Below are the code and all the weights of a small trained network. Each question names an input and a class and asks about switching units off, where a switched-off unit gives its printed mean instead of its output.

import numpy as np


def w(rows, s, z=0):
    codes = np.array(rows[::2]) - 128.0
    scale = np.full(codes.shape[1], s)
    scale[-1] = z or s
    return codes * scale


def f(y):
    return np.maximum(y, 0)


def log_softmax(a):
    a = a - a.max(-1, keepdims=True)
    return a - np.log(np.exp(a).sum(-1, keepdims=True))


def net(x, mask):
    res = np.array(x, float).reshape(1, 7) / 4 @ E
    y = f(res @ A[0][:, :-1].T + A[0][:, -1])
    res = res + np.where(mask, y, B[0][:, -1]) @ B[0][:, :-1]
    return log_softmax(res[-1] @ U[:, :-1].T + U[:, -1])


A, B = {}, {}
E = w([
[41,112,169,224,110],'x0',
[143,67,12,143,100],'x1',
[110,97,115,24,89],'x2',
[58,134,141,98,190],'x3',
[128,107,166,161,62],'x4',
[161,2,155,146,143],'x5',
[187,221,123,124,122],'x6',
],0.0098)
A[0] = w([
[153,147,134,109,89,133],'n0',
[99,149,144,172,161,127],'n1',
[45,137,162,114,66,195],'n2',
[74,136,142,158,187,165],'n3',
[88,100,164,133,58,221],'n4',
[63,98,125,137,108,148],'n5',
[166,84,162,99,121,139],'n6',
[116,145,161,151,168,125],'n7',
[160,146,86,97,151,171],'n8',
[112,142,141,155,153,97],'n9',
[104,153,162,134,159,185],'n10',
[39,139,76,119,121,159],'n11',
[112,155,120,92,149,190],'n12',
[103,150,144,157,156,79],'n13',
[167,98,166,132,153,145],'n14',
[126,139,169,4,163,139],'n15',
[182,83,136,60,128,219],'n16',
[176,123,139,152,80,154],'n17',
[187,113,74,153,135,220],'n18',
[84,189,135,185,139,212],'n19',
[163,192,186,182,84,213],'n20',
[141,111,90,203,82,253],'n21',
],0.017,0.0041)
B[0] = w([
[149,166,114,107,126,171],'n0',
[169,76,250,222,142,191],'n1',
[186,108,118,88,86,218],'n2',
[182,40,244,140,111,209],'n3',
[146,71,52,97,102,215],'n4',
[151,28,107,35,129,197],'n5',
[27,126,70,164,114,188],'n6',
[111,127,228,178,93,184],'n7',
[202,186,142,100,183,201],'n8',
[126,133,214,205,147,164],'n9',
[166,111,204,123,57,196],'n10',
[133,83,162,33,150,197],'n11',
[212,141,190,68,196,188],'n12',
[119,114,176,148,138,173],'n13',
[37,111,83,239,100,175],'n14',
[64,179,187,71,185,251],'n15',
[2,212,84,153,151,229],'n16',
[120,136,74,141,116,185],'n17',
[155,172,38,230,182,209],'n18',
[190,99,192,202,75,229],'n19',
[172,191,122,122,10,242],'n20',
[175,83,97,120,178,222],'n21',
],0.0077,0.014)
U = w([
[93,191,163,52,219,142],'0',
[145,95,207,152,119,180],'1',
[112,53,110,49,122,34],'2',
[169,177,136,115,68,26],'3',
[176,147,68,139,194,252],'4',
[134,88,69,126,80,201],'5',
[7,96,99,143,94,43],'6',
],0.012,0.0016)

Each question gives the input, the list of numbers given to net, and the class t.
The units are the neurons (one row each of A and B). Each row of codes is followed by its name. A weight is (code - 128) times the scale printed after its matrix; where a second scale follows, it is the last column's (A, B and U).
mask holds one flag per neuron, in row order. A switched-off neuron (its flag False) gives its mean, the last column of its row in B, instead of its output. The means were averaged over made-up inputs and are rounded, as every weight is.
A unit's drop is (log p(t) with every unit on - log p(t) with that unit switched off) / (log p(t) with every unit on - log p(t) with every unit switched off).
The circuit of an input: a set's keep is (log p(t) with only the set's units on - log p(t) with every unit switched off) / (log p(t) with every unit on - log p(t) with every unit switched off). Starting from the 12 units with the biggest drops (on a tie, the unit counted first), units are removed one at a time, each time the one whose removal leaves the highest keep (on an exact tie, the one counted first), for as long as the keep stays at least 0.8.
circuit, biggest first: the units of the circuit, biggest drop first
k most important neurons: the k neurons with the biggest drops, biggest first
drop when u is switched off: that unit's drop, to one decimal
input [5,-4,6,-5,0,1,1], class 2: circuit, biggest first -> n19, n4
input [3,-6,2,-1,1,3,5], class 3: circuit, biggest first -> n20
input [7,4,2,1,0,-8,3], class 1: circuit, biggest first -> n19, n11
input [5,-4,6,-3,6,8,4], class 6: 2 most important neurons -> n6, n14
input [-3,2,1,-4,0,-8,-1], class 0: 2 most important neurons -> n4, n19
input [7,8,-2,-5,-5,-4,8], class 4: 2 most important neurons -> n21, n18
input [0,-4,-5,-3,-1,8,7], class 3: 2 most important neurons -> n20, n3
input [-8,0,-2,-7,-1,6,-1], class 4: 2 most important neurons -> n18, n8
input [-4,4,6,0,1,1,-7], class 6: 2 most important neurons -> n16, n6
input [2,-6,8,2,6,-1,3], class 3: 2 most important neurons -> n2, n20
input [-7,0,-1,-2,-8,4,1], class 0: 2 most important neurons -> n15, n16
input [7,6,4,6,-7,-4,0], class 2: 2 most important neurons -> n11, n5
input [6,0,1,-6,6,4,-8], class 5: 2 most important neurons -> n15, n11
input [6,4,8,2,2,8,-2], class 2: circuit, biggest first -> n5
input [-7,-6,-1,-2,-5,4,-7], class 0: drop when n15 is switched off -> 0.6
input [6,7,-1,0,-6,-1,1], class 4: drop when n20 is switched off -> 0.3
input [-4,8,0,0,1,-7,-6], class 4: drop when n18 is switched off -> 0.2
